Below are the code and all the weights of a small trained network. Each question names an input and a target symbol and asks about switching units off, where a switched-off unit gives its printed mean instead of its output.

import numpy as np


def w(rows, s, z=0):
    codes = np.array(rows[::2]) - 128.0
    scale = np.full(codes.shape[1], s)
    scale[-1] = z or s
    return codes * scale


def norm(h):
    return h / np.sqrt((h * h).mean(-1, keepdims=True) + 1e-5)


def softmax(a):
    e = np.exp(a - a.max(-1, keepdims=True))
    return e / e.sum(-1, keepdims=True)


def log_softmax(a):
    a = a - a.max(-1, keepdims=True)
    return a - np.log(np.exp(a).sum(-1, keepdims=True))


def net(x, mask):
    ids = ['ΓΔΣΩζμψ'.index(c) for c in x.split()]
    T = len(ids)
    res = E[ids] + P[:T]
    u = 0
    for l in range(2):
        r = norm(res)
        for j in range(3):
            rows = slice(2 * j, 2 * j + 2)
            q, k, v = (r @ M[l][rows].T for M in (Q, K, V))
            z = softmax(np.where(np.tri(T) > 0, q @ k.T / 2**0.5, -1e9)) @ v
            o = O[l][rows]
            res = res + np.where(mask[u + j], z, o[:, -1]) @ o[:, :-1]
        u += 3
    return log_softmax(norm(res)[-1] @ U[:, :-1].T + U[:, -1])


Q, K, V, O = {}, {}, {}, {}
E = w([
[67,108,162,71,46,142],'Γ',
[50,125,143,218,69,134],'Δ',
[80,129,212,162,68,79],'Σ',
[173,104,186,209,92,186],'Ω',
[171,132,239,152,83,97],'ζ',
[160,195,182,194,78,101],'μ',
[83,12,253,159,89,87],'ψ',
],0.0024)
P = w([
[139,129,90,114,186,182],'0',
[107,167,157,123,33,254],'1',
[164,157,192,134,66,162],'2',
[85,168,104,134,201,160],'3',
[143,170,152,181,54,208],'4',
[175,139,172,102,75,110],'5',
[92,159,92,139,202,130],'6',
[143,142,114,161,67,153],'7',
[183,127,152,112,99,74],'8',
[108,143,79,139,196,101],'9',
[146,125,77,133,90,114],'10',
[189,119,125,128,125,47],'11',
[137,117,61,150,193,57],'12',
[149,123,59,123,117,97],'13',
],0.0038)
Q[0] = w([
[169,132,163,195,254,158],'L0H1',
[104,156,123,87,21,111],'L0H1',
[162,126,73,141,143,137],'L0H2',
[136,91,54,130,145,195],'L0H2',
[143,74,126,98,49,135],'L0H3',
[116,116,141,120,41,124],'L0H3',
],0.0064)
K[0] = w([
[133,145,184,96,114,222],'L0H1',
[122,126,125,176,133,5],'L0H1',
[132,115,116,129,206,145],'L0H2',
[96,97,128,112,164,163],'L0H2',
[110,110,67,121,253,101],'L0H3',
[137,155,85,126,184,99],'L0H3',
],0.0076)
V[0] = w([
[124,96,129,73,152,202],'L0H1',
[77,139,150,128,177,126],'L0H1',
[144,92,122,173,127,153],'L0H2',
[120,100,148,137,30,112],'L0H2',
[127,168,159,159,3,148],'L0H3',
[130,105,60,93,181,140],'L0H3',
],0.0037)
O[0] = w([
[116,143,76,28,172,74,122],'L0H1',
[140,147,127,132,168,105,147],'L0H1',
[81,174,146,95,194,112,134],'L0H2',
[171,159,90,188,185,240,251],'L0H2',
[149,39,57,35,84,108,225],'L0H3',
[160,165,221,253,177,121,57],'L0H3',
],0.0022,0.0023)
Q[1] = w([
[147,152,204,112,171,109],'L1H1',
[150,204,183,237,27,202],'L1H1',
[135,107,145,60,145,97],'L1H2',
[190,180,230,122,79,119],'L1H2',
[48,112,52,158,93,136],'L1H3',
[148,38,104,9,195,77],'L1H3',
],0.011)
K[1] = w([
[92,164,111,98,50,247],'L1H1',
[165,67,83,146,62,34],'L1H1',
[106,173,183,196,131,187],'L1H2',
[156,79,54,189,2,139],'L1H2',
[179,76,145,168,236,2],'L1H3',
[48,207,196,105,194,186],'L1H3',
],0.0074)
V[1] = w([
[55,125,125,244,141,139],'L1H1',
[95,3,187,122,145,138],'L1H1',
[175,114,76,127,181,74],'L1H2',
[164,128,148,206,136,100],'L1H2',
[44,139,193,124,145,59],'L1H3',
[219,140,141,65,168,128],'L1H3',
],0.0051)
O[1] = w([
[73,85,97,137,115,150,89],'L1H1',
[108,38,254,160,181,112,107],'L1H1',
[102,160,145,115,85,172,2],'L1H2',
[155,98,136,156,63,159,62],'L1H2',
[145,211,172,176,91,103,143],'L1H3',
[173,91,118,172,154,194,126],'L1H3',
],0.0071,0.003)
U = w([
[136,179,106,31,250,57,30],'Γ',
[16,113,73,90,90,97,8],'Δ',
[104,254,177,161,65,80,165],'Σ',
[87,19,86,113,195,199,199],'Ω',
[236,133,147,201,157,216,83],'ζ',
[175,190,9,103,45,185,107],'μ',
[108,80,221,187,117,130,254],'ψ',
],0.0083,0.0012)

Each question gives the input, a string of symbols that net reads in full, and the target symbol t.
The units are the heads (2 rows each of Q, K, V and O). Each row of codes is followed by its name. A weight is (code - 128) times the scale printed after its matrix; where a second scale follows, it is the last column's (O and U).
mask holds one flag per head, layer by layer. A switched-off head (its flag False) gives its mean, the last column of its rows in O, instead of its output. The means were averaged over made-up inputs and are rounded, as every weight is.
A unit's drop is (log p(t) with every unit on - log p(t) with that unit switched off) / (log p(t) with every unit on - log p(t) with every unit switched off).
The circuit of an input: a set's keep is (log p(t) with only the set's units on - log p(t) with every unit switched off) / (log p(t) with every unit on - log p(t) with every unit switched off). Starting from all 6 units, units are removed one at a time, each time the one whose removal leaves the highest keep (on an exact tie, the one counted first), for as long as the keep stays at least 0.8.
circuit, biggest first: the units of the circuit, biggest drop first
most important unit: the unit with the biggest drop
which heads matter: for each layer, one digit per head in row order, 1 if its drop is at least 0.15 and else 0, layers parted by /
input Σ Γ Γ, target Γ: which heads matter -> 000 / 010
input Σ Γ Γ Γ μ ψ Δ Ω μ μ Γ Γ ζ, target Σ: which heads matter -> 011 / 001
input Γ Γ Σ μ Γ Σ μ Γ Ω Γ ζ, target ζ: which heads matter -> 101 / 010
input μ ψ Σ Γ, target μ: circuit, biggest first -> (L0H3, L1H1)
input Γ Σ Σ Ω, target Γ: circuit, biggest first -> (L0H1, L0H2, L0H3, L1H1)
input Ω Σ Γ ζ ζ ζ Γ Δ Δ ψ, target Ω: which heads matter -> 001 / 001
input Ω ζ Ω Γ Γ Σ Ω, target Ω: which heads matter -> 001 / 000
input Δ Ω ψ Σ Γ μ, target μ: circuit, biggest first -> (L1H1, L0H3, L0H2)
input ψ Γ μ ζ ψ Γ μ Δ Σ ψ Ω μ ψ, target ψ: circuit, biggest first -> (L0H3, L1H1, L1H3, L0H2)
input Γ Δ μ Ω ψ Σ, target ψ: which heads matter -> 101 / 110
input Σ ψ Σ Γ, target Σ: circuit, biggest first -> (L1H3, L0H2)
input Δ ζ Γ, target Γ: which heads matter -> 100 / 011
input ζ Σ Δ, target Δ: most important unit -> L0H3
input ψ Σ Σ μ Σ Γ Σ Γ μ Σ Σ Γ ζ Γ, target ζ: which heads matter -> 101 / 101
input ζ Σ Γ Σ Γ Ω μ Δ Γ ζ Γ ζ Γ, target ζ: circuit, biggest first -> (L0H3, L1H3, L0H2, L0H1)
input Γ μ Γ Γ ζ Δ Γ μ Ω ψ Γ μ Γ ζ, target μ: most important unit -> L1H2
input Σ Γ μ ψ, target Σ: circuit, biggest first -> (L1H3, L0H2)
input Γ ζ Ω Γ Γ Σ ψ Σ Ω Σ Σ Σ Γ Σ, target Σ: which heads matter -> 001 / 010
input Γ Δ ζ Γ Δ ζ ψ Σ, target ψ: circuit, biggest first -> (L1H1, L0H3)
input μ Δ Γ Γ ψ Γ Σ Ω Γ Ω, target μ: most important unit -> L0H3
input Δ Γ ζ μ Δ Γ μ, target Δ: circuit, biggest first -> (L0H3, L1H1, L0H2)
input Σ Ω Γ μ, target Σ: circuit, biggest first -> (L1H3, L0H2, L0H3)
